tem: [114 138 128  84 122]
kotof: [201 107 110 153 171]
gite: [114 138 128  83 122]
seso: [ 97 165 179  76 128]
vak: [114 138 128  83  83]
tori: [ 84 129 116 161 179]
which: [201 107 110 153 171]	kotof
both tori seso: 	[179]
both seso gite: 	[128]

papu: [143 144 169 136 120 149  73 175 116 185 172 127  85 128 108 186 103 159
 105 177 125 111 155 119 144  86 100 112  74 106 179 170 132 128 155 124
  91 163 169 126  83 173  86 135 126]
mazan: [153 137 151  78 122 150 212 123 133 106 175 123 159 160 161 130 107 172
 118 124  72 123 120 147 195 137 175 132 144 134 136 109  69 129 128 108
 167  98 146  67 135  97  75 154 142]
bikop: [168  93 172 135 167  96 101 173 124  79 163 125 148 155 115 142 117  78
 186 134  75 107 114 159 115 114 146  95 114 104 211 179 159 125  97  95
 127 121 136 158 121  86 132 130 158]
Fuz: [148 187 157 187 182 118  91 212 129  79  81 136 152 117  90 115 125 137
 140  76 170 124 130 154 138 164 115 116 143 128 135 149 142 105  98 160
 132 127  66 153 165  76 124 104 174]
Lifa: [144 154 128 139 203 140 132 199  59 137 140 163 110 104  85 147 125 125
 131 103 130 108 119 168 162 121 132 133 181 106 126 105  99  84 118 133
 129  89  63 176 140  76 115 124 182]
lurad: [131 145 103 131 195 161 146 155  85 130 150 153 122 116  93 132 115 113
 133 107 106 133 114 163 154 138 156 127 205  93 114  71 133  73 123 112
 139  80  61 173 180  89 117 130 172]
fedip: [135 127 118 146 214 144 132 151  67 105 170 200  98 140 107 145 124  87
 158 125  94 126 127 152 125 132 164 128 173  84 150 119 173  82 124  98
 160  97  96 167 133  93 150 121 188]
zur: [154 163 154  88  92 165 134 164 130 181 175  77 134 121 116 165  94 199
  62 150 128 100 124 142 189  86 123 126 112 139 144 120  74 129 147 115
 102 133 150 107 114 134  54 136 114]
bip: [133 204 152 122 176 171 110 177  95  99 126 201 101 118  99 165 103 215
  97 114 141 140 175 163 144 121 148 119 139 114 108 108 113 140 149 170
 143 107 132 128 111 145  75 133 131]
laza: [135 119 161 190 198 100 131 172  95 106 112 194 100 144 128 137 147  82
 207 117 100 133 147 121 138 157 106 121 125  95 156 170 180 105 102 138
 140 126  97 138 109 123 153 145 186]
tepe: [143  42 146  82 133  89 149 141  99 160 145  99 126 109 123 154  91  86
 190 147  61 109 106 152 142 139 104 109 133  97 150 125 142 159 108  75
  76  90 129 170 116 120 104 182 102]
bif: [148 187 157 187 182 118  91 212 129  79  81 136 164 117  90 115 125 137
 140  76 170 124 130 154 138 123 115 116 143 128 135 149 142 105  98 160
 132 127  66 153 159  76 131 104 174]
which: [135 119 161 190 198 100 131 172  95 106 112 194 100 144 128 137 147  82
 207 117 100 133 147 121 138 157 106 121 125  95 156 170 180 105 102 138
 140 126  97 138 109 123 153 145 186]	laza
which: [135 127 118 146 214 144 132 151  67 105 170 200  98 140 107 145 124  87
 158 125  94 126 127 152 125 132 164 128 173  84 150 119 173  82 124  98
 160  97  96 167 133  93 150 121 188]	fedip
which: [131 145 103 131 195 161 146 155  85 130 150 153 122 116  93 132 115 113
 133 107 106 133 114 163 154 138 156 127 205  93 114  71 133  73 123 112
 139  80  61 173 180  89 117 130 172]	lurad
which: [154 163 154  88  92 165 134 164 130 181 175  77 134 121 116 165  94 199
  62 150 128 100 124 142 189  86 123 126 112 139 144 120  74 129 147 115
 102 133 150 107 114 134  54 136 114]	zur
which: [143  42 146  82 133  89 149 141  99 160 145  99 126 109 123 154  91  86
 190 147  61 109 106 152 142 139 104 109 133  97 150 125 142 159 108  75
  76  90 129 170 116 120 104 182 102]	tepe

Negu: [ 88 179 127 176 141 109  96 100  88  80]
Zuz: [ 93 179 127 106 141 138  96 100  88  80]
botud: [ 73 103  89 144 109 102 144  76 120  71]
Kapo: [127 179 181 127 201 197 135 129 106 110]
vakev: [110 103 142 128 109 102 144  76  81  71]
which: [ 93 179 127 106 141 138  96 100  88  80]	Zuz
which: [110 103 142 128 109 102 144  76  81  71]	vakev
both vakev Kapo: 	[110]
both vakev Negu: 	[109]

noli: [129 164 126 120 120 127 127 129 134 114]
vuk: [140 185 125 120 119 125 128 130 139 120]
Zit: [136 164 124 116 119 126 128 129 130 113]
lero: [137 164 126 120 120 127 125 125 134 133]
pasa: [140 187 118 114 116 122 126 124 139 113]
tet: [139 170 119 127 119 169 123 124 139 120]
gog: [137 189 132 113 115 136 135 138 125 104]
sud: [138 196 127 115 116 119 131 131 133 108]
moluz: [119  55 141 141 123 146 123 107 130  49]
kuf: [135 187 131 112 116 112 134 134 170  97]
kap: [127  81 125 131 129 127 129 136 114 140]
pes: [138 170 120 118 119 129 124 126 124 126]
both moluz sud: 	[119]
both pes gog: 	[138]
both pes kap: 	[129]
both kuf tet: 	[170]
both sud moluz: 	[119]
both tet kuf: 	[170]
both kap kuf: 	[131]

detu: [ 99 128 128 154 141 128 112 128 128 216 128 221  90 128  86 169 134  97
 107  60 109 165  82  65 171 128 135 142 128  41 107 108 127 154 174 129
 119  78  83 128 215 128 142]
bovon: [128 128 128 154 141 128 112 128 128 216 128 221  90 128 128 169 134  97
 107  60 109 165  82  65 171 128 135 129 138  41 107 108 157 154 174 129
 119 129  83 128 215 128 142]
kubi: [ 99 128 128 154 141 221 112 128 128 216 128 221  90 128  86 169 134  97
 128  60 109 222  82  65 171 128 135 142 128  41 107 108 157 154 181 129
 119  78  83 128 217  48 142]
which: [ 99 128 128 154 141 221 112 128 128 216 128 221  90 128  86 169 134  97
 128  60 109 222  82  65 171 128 135 142 128  41 107 108 157 154 181 129
 119  78  83 128 217  48 142]	kubi
which: [128 128 128 154 141 128 112 128 128 216 128 221  90 128 128 169 134  97
 107  60 109 165  82  65 171 128 135 129 138  41 107 108 157 154 174 129
 119 129  83 128 215 128 142]	bovon
which: [ 99 128 128 154 141 128 112 128 128 216 128 221  90 128  86 169 134  97
 107  60 109 165  82  65 171 128 135 142 128  41 107 108 127 154 174 129
 119  78  83 128 215 128 142]	detu

ses: [154 146 127  85 139]
kelag: [155 169 143  81 141]
liba: [155 169 143 156 122]
Gugaf: [152 144 133 102 129]
Zoti: [151 177 142  88 138]
tolav: [158 146 136  78 155]
pem: [156 187 118  94 118]
ged: [154 178 128  83 128]
gik: [105  72 102 159 211]
vite: [143 177 111  94 113]
both liba tolav: 	[155]
both tolav liba: 	[155]

tam: [166  73  74 196 197]
mel: [ 75 110  62  74  97]
fopo: [151 151 135 147 112]
gol: [180 106 192 201  98]
luf: [146 197 107 151 127]
zote: [131 107 186 133  68]
sagu: [135 120 104 188 207]
Pipur: [ 75  97  62 110 147]
bara: [110 115  73  97 140]
lovak: [189 166 151  98 137]
Tobi: [106 136 105 121 151]
rir: [136 100 182 141  78]
both tam luf: 	[197]
both luf fopo: 	[151]
both Tobi gol: 	[106]
both tam mel: 	[74]
both zote luf: 	[107]
both sagu fopo: 	[135]
both fopo Pipur: 	[147]

Dob: [131 169  96  87  96  53  70  83 147  57 110 193]
teza: [119 116 110 114 106 144  74  30 123 111  73 112]
Kelum: [104  66 142 154  30 146 143  57 102  56 110  90]
Pabi: [109 130  87  78 105  74  77  89 126 109 126 149]
sir: [ 56  89 162 202 137 143 139  90 130 148 157  92]
both Pabi teza: 	[74]
both teza Dob: 	[110]
both Pabi Dob: 	[87]
both teza Pabi: 	[74]
which: [109 130  87  78 105  74  77  89 126 109 126 149]	Pabi

sos: [124  62 139  49 212 185  61 125 157  55  58  57  94 140 117  60  68 177
  92  90 207 124 136  84  70  71 200  41  60 143 118  86 199  48 108 138
  60 154 141 138 128 131 182 189 104 209  75 132 116 140 189  67 199]
zafuz: [124  62 139  49 188 185  61 125 157  55  58  57  94 140 117  60  68 177
  92  90 207 124  70  84  70  71 200  41  60 143 118  86 199  48 108 138
  60 154 141 138 128 131 182 105 104 209  75 132 116 140 189  67 199]
lunub: [141 152 203  55  73 118 183 156 172 187  81  75 110 198 132  85  94 169
  88  66  71 161  96  80 121 192  77 114 144  86  41 155 207 179 143 159
  82  91 144  95  76 205 201 206 105  77 174 164 197  92 107 187 150]
Rekep: [142  83 129 103  71  57  62  74 173 169 169  74 133 180 180 167  84 113
  83 122 149  99 190 133 110 161  92 120 137 151 165 208  78 192  52 129
  71 114 100 154  75 193  42  65 155  50 198  45 121 193  60 117 198]
gef: [189 110 180 170 157 214  86 169 113  74 185  76 109  63 157 208 124 157
  50 198 125 185 145 110 138 155 159 159 123  70  87 191 194 106 187 215
 176 102 181 148 196 171 104  58  92  47 178 138  53  98 132 122 175]
roze: [ 41 155 131  59 208 150 152  96 175 138  78 168 204 174 117  62 131 173
 130 180 130 186 141  49  70  79  93 159 104 182  80 173  49 168  63 145
 152  77 197  74 139  82 181 203  73  66 101 130 163  86 117 208 204]
peg: [136 105  55  43 183 190  93 169 129 187 176 171 213 160 206 206 175 139
 124 173  52 141  42 188  50  65 119  85 155 182 195 198 181  77  93  45
 154 211  72 201  60 191 161  88 156 194  96  81  41  82 116  77 103]
kagur: [ 56  80  43 180 143 183 199 149 103  48  55  78 209 157  87 166  57 212
  73 143 187 167  65 143  46 169 205 110 184 138 133 196 166  44  91  56
 123 122 156 145 134 207 126 136 156 173  81  75  97  48 136  53  41]
dusop: [128  85  51 168  44 108  42 209 208  75 129  85  55  57 203  85  46  71
 192 150 192 120 154 195  88  41 152 173  71 119 143 182  63 214  92 193
 194 146 179  80 188 102 181 191  66  62 210  41  57 197 104  88 189]
which: [141 152 203  55  73 118 183 156 172 187  81  75 110 198 132  85  94 169
  88  66  71 161  96  80 121 192  77 114 144  86  41 155 207 179 143 159
  82  91 144  95  76 205 201 206 105  77 174 164 197  92 107 187 150]	lunub
which: [ 41 155 131  59 208 150 152  96 175 138  78 168 204 174 117  62 131 173
 130 180 130 186 141  49  70  79  93 159 104 182  80 173  49 168  63 145
 152  77 197  74 139  82 181 203  73  66 101 130 163  86 117 208 204]	roze
which: [124  62 139  49 212 185  61 125 157  55  58  57  94 140 117  60  68 177
  92  90 207 124 136  84  70  71 200  41  60 143 118  86 199  48 108 138
  60 154 141 138 128 131 182 189 104 209  75 132 116 140 189  67 199]	sos

bute: [130  55 114 109 156 127 125 124 139 137 159 144 156 106  98 142 130 145
 151  55 127 133 127 121 160 146 122  96 123 107 128 126 136 115 136 137
 197 166]
kig: [112 145 136 129 148 119 104 118 121 123 130 143 174 126 117 149 149  93
 103 110 156 135 101 142 118 115 154 105 134 113 119 136 131 142 119 128
 183 117]
Zum: [112 145 136 129 148 119 104 118 121 123 130 143 174 126 117 149 149  93
 103 110 156 135 101 142 118 115 145 108 139 124 123 139 135 136 121 127
 180 132]
Zal: [130 118 114 109  56 127 125 124 139 137 159 144 156 106  98 142 130 145
 151  55 127 133 136 121 160 146 122  96 123 107 128 126 136 115 136 174
 113 146]
which: [112 145 136 129 148 119 104 118 121 123 130 143 174 126 117 149 149  93
 103 110 156 135 101 142 118 115 154 105 134 113 119 136 131 142 119 128
 183 117]	kig
which: [112 145 136 129 148 119 104 118 121 123 130 143 174 126 117 149 149  93
 103 110 156 135 101 142 118 115 145 108 139 124 123 139 135 136 121 127
 180 132]	Zum
which: [130  55 114 109 156 127 125 124 139 137 159 144 156 106  98 142 130 145
 151  55 127 133 127 121 160 146 122  96 123 107 128 126 136 115 136 137
 197 166]	bute
which: [130 118 114 109  56 127 125 124 139 137 159 144 156 106  98 142 130 145
 151  55 127 133 136 121 160 146 122  96 123 107 128 126 136 115 136 174
 113 146]	Zal

zov: [127 138  81 137 113 193  99]
buse: [114 224 107 110 186 179 138]
kun: [138 132 132 171 171 189 178]
Ditup: [131 135 107  96 110 104 120]
Nagaf: [146  58 192  96 193 106 175]
both buse kun: 	[138]
both zov kun: 	[138]
both kun zov: 	[138]
both Nagaf zov: 	[193]

zir: [ 74 129  99 155 208  98 139  92 109 157 159 137 143 194]
kema: [148 111 142 137 155 119 108 138 142 109 130 113 127  78]
lef: [118 115 117 124 154 139 135 140 135 111 152 120 118 184]
both lef kema: 	[111]
both zir lef: 	[139]
both lef zir: 	[139]
both kema lef: 	[111]

bitir: [ 96 138  71 133 114 128 116 156 133 104 124  83 125 128 140 146 115 122
 117 102  95 127  72 106 118 116 133  92 139 102 171 125 150]
vatu: [ 73 138  86 131 114 128 124 119 109  56 122 134 136 129 124 146 168 135
  94 130  96  90  69  79 102 118 139 137 139  98 222 123 117]
Vos: [120 138 116 134 114 140 135 119 113  82 116 134 156 132 114 125 115 144
 117 136 129 127 117  94 124 128 133 116  83 124 114 121 117]
lav: [146 145  86 133 198 115 143 119  96 177 122 136 120 120 173 143 115 206
 129  79 129  91 175 106 139 124  39  95 139  92 133 166  78]
tuket: [ 73 138  86 131 114 128 124 119 109  56 122  93 136 129 124 146 109 146
  94 102  96  90  69  79 113 118 114 137 139  98 124 123 117]
which: [ 73 138  86 131 114 128 124 119 109  56 122 134 136 129 124 146 168 135
  94 130  96  90  69  79 102 118 139 137 139  98 222 123 117]	vatu
which: [ 96 138  71 133 114 128 116 156 133 104 124  83 125 128 140 146 115 122
 117 102  95 127  72 106 118 116 133  92 139 102 171 125 150]	bitir
which: [146 145  86 133 198 115 143 119  96 177 122 136 120 120 173 143 115 206
 129  79 129  91 175 106 139 124  39  95 139  92 133 166  78]	lav
which: [ 73 138  86 131 114 128 124 119 109  56 122  93 136 129 124 146 109 146
  94 102  96  90  69  79 113 118 114 137 139  98 124 123 117]	tuket

pof: [207 104 127  88  54 165 222 128  78 114  89 116 105  57 110 148 117 120
 113 187 151 159 157 145 101 117  98 113  74 116]
nidub: [221 115  75 116  33 164 222 157  52 130  84 127  84  53 159 118  61 124
 162 181  56 158 163 160 147 128  79 148  94 134]
ruza: [221 115  75  81  57 164 222 157  52 130  84 127  84  53 159 118  61 124
 162 181 167 158 163 160 147 117 103 112  79 103]
sinaz: [221 115  75  81  33 164 222 157  52 130  84 127  84  53 159 118  61 124
 162 181 167 158 163 160 147 128  79 145  94 134]
which: [221 115  75  81  57 164 222 157  52 130  84 127  84  53 159 118  61 124
 162 181 167 158 163 160 147 117 103 112  79 103]	ruza
which: [207 104 127  88  54 165 222 128  78 114  89 116 105  57 110 148 117 120
 113 187 151 159 157 145 101 117  98 113  74 116]	pof

